Here is a tiny trained network, its code and every weight. The questions are about switching its units off for an input and a target symbol, where a switched-off unit gives its printed mean instead of its output.

import numpy as np


def w(rows, s, z=0):
    codes = np.array(rows[::2]) - 128.0
    scale = np.full(codes.shape[1], s)
    scale[-1] = z or s
    return codes * scale


def norm(h):
    return h / np.sqrt((h * h).mean(-1, keepdims=True) + 1e-5)


def f(y):
    return y / 2 * (1 + np.tanh(0.7978845608 * (y + 0.044715 * y**3)))


def softmax(a):
    e = np.exp(a - a.max(-1, keepdims=True))
    return e / e.sum(-1, keepdims=True)


def log_softmax(a):
    a = a - a.max(-1, keepdims=True)
    return a - np.log(np.exp(a).sum(-1, keepdims=True))


def net(x, mask):
    ids = ['βδεζηθμξπστφψ'.index(c) for c in x.split()]
    T = len(ids)
    res = E[ids] + P[:T]
    r = norm(res)
    for j in range(3):
        rows = slice(3 * j, 3 * j + 3)
        q, k, v = (r @ M[0][rows].T for M in (Q, K, V))
        z = softmax(np.where(np.tri(T) > 0, q @ k.T / 3**0.5, -1e9)) @ v
        o = O[0][rows]
        res = res + np.where(mask[j], z, o[:, -1]) @ o[:, :-1]
    y = f(norm(res) @ A[0][:, :-1].T + A[0][:, -1])
    res = res + np.where(mask[3:11], y, B[0][:, -1]) @ B[0][:, :-1]
    return log_softmax(norm(res)[-1] @ U[:, :-1].T + U[:, -1])


Q, K, V, O, A, B = {}, {}, {}, {}, {}, {}
E = w([
[130,58,141,119],'β',
[237,147,158,184],'δ',
[137,117,103,78],'ε',
[154,57,138,85],'ζ',
[150,71,163,122],'η',
[95,124,86,89],'θ',
[137,130,96,91],'μ',
[118,142,128,107],'ξ',
[200,43,147,207],'π',
[51,93,71,76],'σ',
[192,107,100,8],'τ',
[131,116,63,248],'φ',
[57,145,100,200],'ψ',
],0.016)
P = w([
[89,107,208,64],'0',
[200,5,101,104],'1',
[168,152,254,191],'2',
[219,179,51,78],'3',
[65,134,204,101],'4',
[196,125,43,82],'5',
],0.0082)
Q[0] = w([
[121,14,203,122],'H1',
[153,176,96,127],'H1',
[106,138,217,62],'H1',
[119,127,207,176],'H2',
[63,123,158,50],'H2',
[167,179,162,237],'H2',
[112,12,198,222],'H3',
[130,83,158,178],'H3',
[118,112,155,65],'H3',
],0.011)
K[0] = w([
[37,141,94,81],'H1',
[248,34,118,181],'H1',
[41,18,110,158],'H1',
[73,97,77,209],'H2',
[100,34,122,71],'H2',
[56,57,118,153],'H2',
[90,137,64,119],'H3',
[154,157,33,150],'H3',
[162,99,1,196],'H3',
],0.0083)
V[0] = w([
[133,142,97,140],'H1',
[188,152,155,129],'H1',
[148,81,123,107],'H1',
[119,116,56,83],'H2',
[118,145,155,88],'H2',
[113,28,140,100],'H2',
[185,129,205,102],'H3',
[116,117,139,60],'H3',
[152,187,251,156],'H3',
],0.012)
O[0] = w([
[77,109,146,118,88],'H1',
[131,7,113,98,116],'H1',
[2,78,53,113,199],'H1',
[234,131,125,100,142],'H2',
[98,111,171,106,143],'H2',
[108,80,180,175,255],'H2',
[137,21,168,106,195],'H3',
[165,132,187,9,189],'H3',
[100,79,161,154,86],'H3',
],0.0053,0.0066)
A[0] = w([
[45,14,66,105,240],'N1',
[101,239,84,108,231],'N2',
[135,142,198,110,69],'N3',
[34,115,2,202,244],'N4',
[130,124,128,200,225],'N5',
[60,150,180,100,137],'N6',
[128,23,68,200,77],'N7',
[156,48,120,123,255],'N8',
],0.0077,0.0018)
B[0] = w([
[230,151,143,202,254],'N1',
[176,149,70,172,132],'N2',
[151,111,95,112,139],'N3',
[212,163,123,82,163],'N4',
[133,182,136,102,149],'N5',
[125,92,254,106,149],'N6',
[47,151,75,76,200],'N7',
[131,162,34,142,240],'N8',
],0.0085,0.006)
U = w([
[246,101,70,115,213],'β',
[140,100,76,100,226],'δ',
[116,210,211,89,192],'ε',
[108,131,193,155,4],'ζ',
[115,63,159,245,100],'η',
[139,151,167,84,2],'θ',
[72,121,156,173,38],'μ',
[114,206,182,57,46],'ξ',
[122,220,117,138,176],'π',
[194,120,182,77,75],'σ',
[37,96,186,154,73],'τ',
[75,118,183,100,71],'φ',
[149,254,227,176,107],'ψ',
],0.01,0.0039)

Each question gives the input, a string of symbols that net reads in full, and the target symbol t.
The units are the heads (3 rows each of Q, K, V and O) and the neurons (one row each of A and B). Each row of codes is followed by its name. A weight is (code - 128) times the scale printed after its matrix; where a second scale follows, it is the last column's (O, A, B and U).
mask holds one flag per unit, heads first, then neurons. A switched-off unit (its flag False) gives its mean, the last column of its rows in O or B, instead of its output. The means were averaged over made-up inputs and are rounded, as every weight is.
A unit's drop is (log p(t) with every unit on - log p(t) with that unit switched off) / (log p(t) with every unit on - log p(t) with every unit switched off).
The circuit of an input: a set's keep is (log p(t) with only the set's units on - log p(t) with every unit switched off) / (log p(t) with every unit on - log p(t) with every unit switched off). Starting from all 11 units, units are removed one at a time, each time the one whose removal leaves the highest keep (on an exact tie, the one counted first), for as long as the keep stays at least 0.8.
circuit, biggest first: the units of the circuit, biggest drop first
most important unit: the unit with the biggest drop
k most important neurons: the k neurons with the biggest drops, biggest first
heads that matter: for each layer, one digit per head in row order, 1 if its drop is at least 0.15 and else 0, layers parted by /
drop of u: that unit's drop, to one decimal
input τ φ ψ θ ξ, target ψ: circuit, biggest first : [H3, N2, N6]
input β π ε, target η: circuit, biggest first : [H3, H2]
input β π ζ, target η: heads that matter : 011
input ψ β η, target ψ: most important unit : H1
input π π η, target η: circuit, biggest first : [H3, H2]
input π θ π ψ π, target ψ: heads that matter : 101
input β ψ β, target ψ: circuit, biggest first : [H3, N5]
input σ ψ ε, target ψ: circuit, biggest first : [H3, N8]
input ε β ε ψ, target β: circuit, biggest first : [N4, H1]
input π β ζ, target η: heads that matter : 110
input ε β β π δ, target η: 3 most important neurons : [N4, N1, N6]
input τ ψ η, target ψ: heads that matter : 001
input μ β φ, target π: 2 most important neurons : [N1, N7]
input θ ζ δ μ ε ψ, target β: circuit, biggest first : [N4]
input π θ σ π ψ, target ψ: drop of H3 : 0.1
input π ε ζ π η, target η: drop of N4 : 0.2
input δ π δ, target η: drop of H3 : 0.6
